Below are the code and all the weights of a small trained network. Each question names an input and a target symbol and asks about switching units off, where a switched-off unit gives its printed mean instead of its output.

import numpy as np


def w(rows, s, z=0):
    codes = np.array(rows[::2]) - 128.0
    scale = np.full(codes.shape[1], s)
    scale[-1] = z or s
    return codes * scale


def norm(h):
    return h / np.sqrt((h * h).mean(-1, keepdims=True) + 1e-5)


def f(y):
    return np.maximum(y, 0)


def softmax(a):
    e = np.exp(a - a.max(-1, keepdims=True))
    return e / e.sum(-1, keepdims=True)


def log_softmax(a):
    a = a - a.max(-1, keepdims=True)
    return a - np.log(np.exp(a).sum(-1, keepdims=True))


def net(x, mask):
    ids = ['αεηλμξφψ'.index(c) for c in x.split()]
    T = len(ids)
    res = E[ids] + P[:T]
    r = norm(res)
    for j in range(2):
        rows = slice(2 * j, 2 * j + 2)
        q, k, v = (r @ M[0][rows].T for M in (Q, K, V))
        z = softmax(np.where(np.tri(T) > 0, q @ k.T / 2**0.5, -1e9)) @ v
        o = O[0][rows]
        res = res + np.where(mask[j], z, o[:, -1]) @ o[:, :-1]
    y = f(norm(res) @ A[0][:, :-1].T + A[0][:, -1])
    res = res + np.where(mask[2:18], y, B[0][:, -1]) @ B[0][:, :-1]
    return log_softmax(norm(res)[-1] @ U[:, :-1].T + U[:, -1])


Q, K, V, O, A, B = {}, {}, {}, {}, {}, {}
E = w([
[170,178,104,236,133],'α',
[15,53,71,145,121],'ε',
[130,171,138,147,86],'η',
[124,134,160,131,165],'λ',
[148,60,170,181,144],'μ',
[147,157,80,254,93],'ξ',
[200,157,32,125,158],'φ',
[106,112,112,57,101],'ψ',
],0.017)
P = w([
[140,106,107,123,172],'0',
[78,118,153,91,117],'1',
[145,122,103,166,51],'2',
[157,81,5,161,184],'3',
[131,204,138,60,93],'4',
[135,116,128,166,88],'5',
],0.014)
Q[0] = w([
[83,9,89,166,110],'H0',
[251,107,173,105,78],'H0',
[219,61,11,126,197],'H1',
[166,56,177,137,123],'H1',
],0.014)
K[0] = w([
[95,37,169,80,76],'H0',
[229,167,54,200,29],'H0',
[9,49,232,31,90],'H1',
[219,54,132,183,97],'H1',
],0.011)
V[0] = w([
[49,132,197,134,85],'H0',
[114,69,150,47,117],'H0',
[106,208,82,136,100],'H1',
[164,189,254,89,120],'H1',
],0.015)
O[0] = w([
[148,140,254,139,73,83],'H0',
[192,99,159,98,76,6],'H0',
[223,117,163,86,162,223],'H1',
[156,35,109,142,212,1],'H1',
],0.012,0.0061)
A[0] = w([
[212,150,73,156,104,242],'N0',
[103,149,107,139,166,127],'N1',
[139,105,200,131,115,69],'N2',
[89,170,191,6,160,154],'N3',
[125,52,101,138,137,3],'N4',
[67,167,138,157,154,112],'N5',
[164,139,51,207,94,77],'N6',
[166,156,143,136,82,112],'N7',
[143,140,126,125,47,96],'N8',
[88,176,139,136,193,1],'N9',
[163,95,142,133,85,31],'N10',
[145,141,126,223,138,155],'N11',
[54,180,208,92,118,105],'N12',
[118,132,90,138,106,51],'N13',
[148,79,129,136,175,144],'N14',
[147,180,152,190,144,118],'N15',
],0.015,0.0033)
B[0] = w([
[99,198,62,75,196,255],'N0',
[152,113,99,155,106,213],'N1',
[92,126,29,150,105,179],'N2',
[190,185,34,255,68,204],'N3',
[170,224,153,153,95,148],'N4',
[199,180,155,88,167,214],'N5',
[122,139,52,204,69,228],'N6',
[90,96,180,77,119,198],'N7',
[116,59,216,104,157,216],'N8',
[219,121,181,146,76,198],'N9',
[186,133,63,133,101,167],'N10',
[104,120,202,106,99,210],'N11',
[107,92,100,83,246,221],'N12',
[125,145,120,99,162,164],'N13',
[117,110,218,127,152,185],'N14',
[152,201,139,101,145,203],'N15',
],0.018,0.0073)
U = w([
[239,123,134,206,97,143],'α',
[81,169,116,142,47,108],'ε',
[199,103,98,1,96,6],'η',
[226,90,170,90,250,94],'λ',
[52,160,154,40,180,130],'μ',
[64,100,31,114,200,178],'ξ',
[107,94,107,97,128,212],'φ',
[60,155,150,149,113,135],'ψ',
],0.0074,0.0021)

Each question gives the input, a string of symbols that net reads in full, and the target symbol t.
The units are the heads (2 rows each of Q, K, V and O) and the neurons (one row each of A and B). Each row of codes is followed by its name. A weight is (code - 128) times the scale printed after its matrix; where a second scale follows, it is the last column's (O, A, B and U).
mask holds one flag per unit, heads first, then neurons. A switched-off unit (its flag False) gives its mean, the last column of its rows in O or B, instead of its output. The means were averaged over made-up inputs and are rounded, as every weight is.
A unit's drop is (log p(t) with every unit on - log p(t) with that unit switched off) / (log p(t) with every unit on - log p(t) with every unit switched off).
The circuit of an input: a set's keep is (log p(t) with only the set's units on - log p(t) with every unit switched off) / (log p(t) with every unit on - log p(t) with every unit switched off). Starting from the 12 units with the biggest drops (on a tie, the unit counted first), units are removed one at a time, each time the one whose removal leaves the highest keep (on an exact tie, the one counted first), for as long as the keep stays at least 0.8.
circuit, biggest first: the units of the circuit, biggest drop first
top k neurons: the k neurons with the biggest drops, biggest first
heads that matter: for each layer, one digit per head in row order, 1 if its drop is at least 0.15 and else 0, layers parted by /
drop when u is switched off: that unit's drop, to one decimal
input ξ ε φ λ, target μ: heads that matter -> 11
input η η φ η, target λ: heads that matter -> 01
input φ η φ ξ, target λ: heads that matter -> 11
input η φ λ η ε, target α: heads that matter -> 01
input μ η η ξ, target λ: top 3 neurons -> (N14; N3; N0)
input λ μ η λ, target ε: heads that matter -> 11
input μ α η, target μ: heads that matter -> 00
input φ ψ ξ λ, target η: circuit, biggest first -> (H0; N2; N7)
input μ ψ λ, target λ: circuit, biggest first -> (H0; N12; N0)
input φ η λ α, target λ: top 2 neurons -> (N3; N14)
input η λ η ε, target α: circuit, biggest first -> (H0)
input λ η ψ φ, target λ: top 3 neurons -> (N14; N3; N2)
input ψ η η η, target λ: top 2 neurons -> (N14; N3)
input η η η φ, target λ: top 2 neurons -> (N14; N3)
input η λ μ, target ψ: heads that matter -> 01
input λ η η μ η λ, target μ: heads that matter -> 01
input η λ ξ λ, target α: heads that matter -> 11
input η η ψ λ, target λ: heads that matter -> 01
input η φ μ, target ψ: heads that matter -> 01
input η λ ψ η, target α: heads that matter -> 11
input η η μ φ λ, target α: circuit, biggest first -> (N3)
input λ ψ φ, target ξ: heads that matter -> 10
input μ η λ α, target λ: circuit, biggest first -> (H1; N14)
input η λ η φ ψ, target α: heads that matter -> 00
input λ λ φ, target ξ: drop when H0 is switched off -> 0.4
input μ ψ η η, target η: drop when N7 is switched off -> 0.1
input η ψ φ η, target η: drop when N15 is switched off -> 0.0
input η ξ ψ λ η, target α: drop when N9 is switched off -> 0.3
